Below are the code and all the weights of a small trained network. Each question names an input and a target symbol and asks about switching units off, where a switched-off unit gives its printed mean instead of its output.

import numpy as np


def w(rows, s, z=0):
    codes = np.array(rows[::2]) - 128.0
    scale = np.full(codes.shape[1], s)
    scale[-1] = z or s
    return codes * scale


def f(y):
    return y / 2 * (1 + np.tanh(0.7978845608 * (y + 0.044715 * y**3)))


def softmax(a):
    e = np.exp(a - a.max(-1, keepdims=True))
    return e / e.sum(-1, keepdims=True)


def log_softmax(a):
    a = a - a.max(-1, keepdims=True)
    return a - np.log(np.exp(a).sum(-1, keepdims=True))


def net(x, mask):
    ids = ['ΔΛΨαβεζημπτω'.index(c) for c in x.split()]
    T = len(ids)
    res = E[ids] + P[:T]
    u = 0
    for l in range(2):
        r = res
        for j in range(2):
            rows = slice(3 * j, 3 * j + 3)
            q, k, v = (r @ M[l][rows].T for M in (Q, K, V))
            z = softmax(np.where(np.tri(T) > 0, q @ k.T / 3**0.5, -1e9)) @ v
            o = O[l][rows]
            res = res + np.where(mask[u + j], z, o[:, -1]) @ o[:, :-1]
        u += 2
        y = f(res @ A[l][:, :-1].T + A[l][:, -1])
        res = res + np.where(mask[u : u + 12], y, B[l][:, -1]) @ B[l][:, :-1]
        u += 12
    return log_softmax(res[-1] @ U[:, :-1].T + U[:, -1])


Q, K, V, O, A, B = {}, {}, {}, {}, {}, {}
E = w([
[144,129,148],'Δ',
[116,137,131],'Λ',
[159,71,140],'Ψ',
[247,188,132],'α',
[90,125,108],'β',
[94,96,143],'ε',
[97,101,40],'ζ',
[153,106,129],'η',
[95,117,72],'μ',
[128,96,99],'π',
[188,75,104],'τ',
[124,102,86],'ω',
],0.011)
P = w([
[110,143,147],'0',
[158,84,62],'1',
[155,92,64],'2',
[149,97,52],'3',
[154,103,40],'4',
[142,112,35],'5',
[140,116,24],'6',
[139,117,20],'7',
[133,128,16],'8',
[134,123,9],'9',
[142,120,2],'10',
],0.0061)
Q[0] = w([
[59,97,143],'L0H0',
[85,197,181],'L0H0',
[194,172,198],'L0H0',
[58,6,176],'L0H1',
[97,238,55],'L0H1',
[143,137,127],'L0H1',
],0.023)
K[0] = w([
[149,116,70],'L0H0',
[156,6,111],'L0H0',
[66,31,121],'L0H0',
[41,116,160],'L0H1',
[129,234,139],'L0H1',
[142,124,121],'L0H1',
],0.022)
V[0] = w([
[251,48,198],'L0H0',
[198,127,48],'L0H0',
[179,108,111],'L0H0',
[78,18,150],'L0H1',
[64,3,152],'L0H1',
[81,15,153],'L0H1',
],0.005)
O[0] = w([
[126,1,138,179],'L0H0',
[202,80,120,252],'L0H0',
[152,80,129,185],'L0H0',
[83,186,88,42],'L0H1',
[80,182,89,22],'L0H1',
[79,189,86,42],'L0H1',
],0.0062,0.0016)
A[0] = w([
[135,130,94,72],'L0N0',
[138,165,128,58],'L0N1',
[77,86,210,80],'L0N2',
[86,28,148,3],'L0N3',
[69,75,220,63],'L0N4',
[94,144,214,71],'L0N5',
[123,96,162,93],'L0N6',
[83,155,96,40],'L0N7',
[124,86,171,78],'L0N8',
[8,126,189,44],'L0N9',
[100,182,121,47],'L0N10',
[132,130,109,104],'L0N11',
],0.016,0.0045)
B[0] = w([
[97,143,139,157],'L0N0',
[143,124,113,7],'L0N1',
[110,111,189,13],'L0N2',
[150,129,32,162],'L0N3',
[108,80,195,21],'L0N4',
[127,167,196,32],'L0N5',
[176,124,137,68],'L0N6',
[239,120,140,49],'L0N7',
[190,123,142,68],'L0N8',
[121,245,73,61],'L0N9',
[253,133,98,28],'L0N10',
[109,137,132,154],'L0N11',
],0.022,0.0011)
Q[1] = w([
[134,153,246],'L1H0',
[87,73,95],'L1H0',
[127,149,252],'L1H0',
[95,95,185],'L1H1',
[29,26,252],'L1H1',
[50,35,43],'L1H1',
],0.024)
K[1] = w([
[51,115,53],'L1H0',
[202,169,100],'L1H0',
[55,120,43],'L1H0',
[95,131,68],'L1H1',
[23,117,34],'L1H1',
[3,60,236],'L1H1',
],0.025)
V[1] = w([
[202,206,64],'L1H0',
[163,72,176],'L1H0',
[132,251,214],'L1H0',
[80,155,127],'L1H1',
[139,82,206],'L1H1',
[160,144,64],'L1H1',
],0.011)
O[1] = w([
[88,134,249,251],'L1H0',
[100,191,103,175],'L1H0',
[182,183,170,196],'L1H0',
[170,86,116,147],'L1H1',
[139,225,124,167],'L1H1',
[83,72,143,79],'L1H1',
],0.013,0.0028)
A[1] = w([
[21,125,76,90],'L1N0',
[236,67,183,13],'L1N1',
[246,157,137,166],'L1N2',
[128,127,128,66],'L1N3',
[119,121,126,95],'L1N4',
[130,168,193,66],'L1N5',
[168,106,125,139],'L1N6',
[20,87,158,137],'L1N7',
[174,91,144,142],'L1N8',
[74,70,109,7],'L1N9',
[194,82,164,149],'L1N10',
[217,73,91,82],'L1N11',
],0.011)
B[1] = w([
[194,59,98,209],'L1N0',
[255,225,75,146],'L1N1',
[44,102,93,242],'L1N2',
[194,202,49,105],'L1N3',
[157,148,112,113],'L1N4',
[171,48,131,144],'L1N5',
[122,102,118,142],'L1N6',
[118,232,139,254],'L1N7',
[118,92,136,156],'L1N8',
[191,250,98,149],'L1N9',
[116,81,165,186],'L1N10',
[120,133,219,143],'L1N11',
],0.02,0.0073)
U = w([
[71,254,226,69],'Δ',
[111,244,162,182],'Λ',
[19,193,26,39],'Ψ',
[49,17,212,255],'α',
[171,165,101,147],'β',
[198,235,73,60],'ε',
[179,95,34,34],'ζ',
[184,189,210,114],'η',
[163,110,71,101],'μ',
[171,159,100,97],'π',
[143,199,133,179],'τ',
[199,117,129,69],'ω',
],0.0037,0.0047)

Each question gives the input, a string of symbols that net reads in full, and the target symbol t.
The units are the heads (3 rows each of Q, K, V and O) and the neurons (one row each of A and B). Each row of codes is followed by its name. A weight is (code - 128) times the scale printed after its matrix; where a second scale follows, it is the last column's (O, A, B and U).
mask holds one flag per unit, layer by layer, with each layer's heads first. A switched-off unit (its flag False) gives its mean, the last column of its rows in O or B, instead of its output. The means were averaged over made-up inputs and are rounded, as every weight is.
A unit's drop is (log p(t) with every unit on - log p(t) with that unit switched off) / (log p(t) with every unit on - log p(t) with every unit switched off).
k most important neurons: the k neurons with the biggest drops, biggest first
top k neurons in layer l: the k neurons of layer l with the biggest drops, biggest first
heads that matter: for each layer, one digit per head in row order, 1 if its drop is at least 0.15 and else 0, layers parted by /
input τ τ ε η Λ Δ Λ, target ε: top 2 neurons in layer 1 -> L1N9, L1N7
input β Λ ε η Δ Ψ η Δ, target η: top 2 neurons in layer 0 -> L0N9, L0N10
input Λ Δ ζ α Λ Δ Δ Δ Λ Ψ α, target α: heads that matter -> 00 / 00
input Δ Δ τ Λ τ α, target α: 2 most important neurons -> L1N7, L1N11
input μ Ψ Δ, target Δ: heads that matter -> 11 / 10
input τ Λ Λ τ τ Λ Δ β, target ε: top neuron in layer 0 -> L0N8
input Ψ Δ Δ, target ζ: top 2 neurons in layer 0 -> L0N4, L0N2
input Λ Λ Ψ, target α: 3 most important neurons -> L0N9, L1N7, L0N3
input ε Λ Λ, target ω: 3 most important neurons -> L1N1, L0N9, L1N5
input Δ τ α α Λ, target Ψ: 4 most important neurons -> L0N3, L1N2, L0N4, L0N2
input Δ Δ τ ω Λ ω Λ Λ π, target Ψ: heads that matter -> 10 / 11
input μ β τ Λ β Δ τ Λ Λ η, target Δ: 4 most important neurons -> L0N7, L0N10, L1N7, L0N9
input Δ α α τ, target Ψ: heads that matter -> 10 / 01
input Λ β Λ Λ η τ Ψ μ, target α: heads that matter -> 11 / 10
input Δ Δ Δ Λ μ, target Ψ: top neuron in layer 0 -> L0N5
input ε Λ Λ τ, target ω: heads that matter -> 11 / 10
input Λ Λ Δ Ψ Δ ε, target α: heads that matter -> 10 / 11
input Λ ε ω μ β Λ, target α: top 2 neurons in layer 1 -> L1N7, L1N10
input Δ μ μ α Δ Δ ζ α Λ Δ η, target Ψ: heads that matter -> 10 / 01
input Λ β η Λ Λ Λ π ε τ β, target α: heads that matter -> 11 / 10
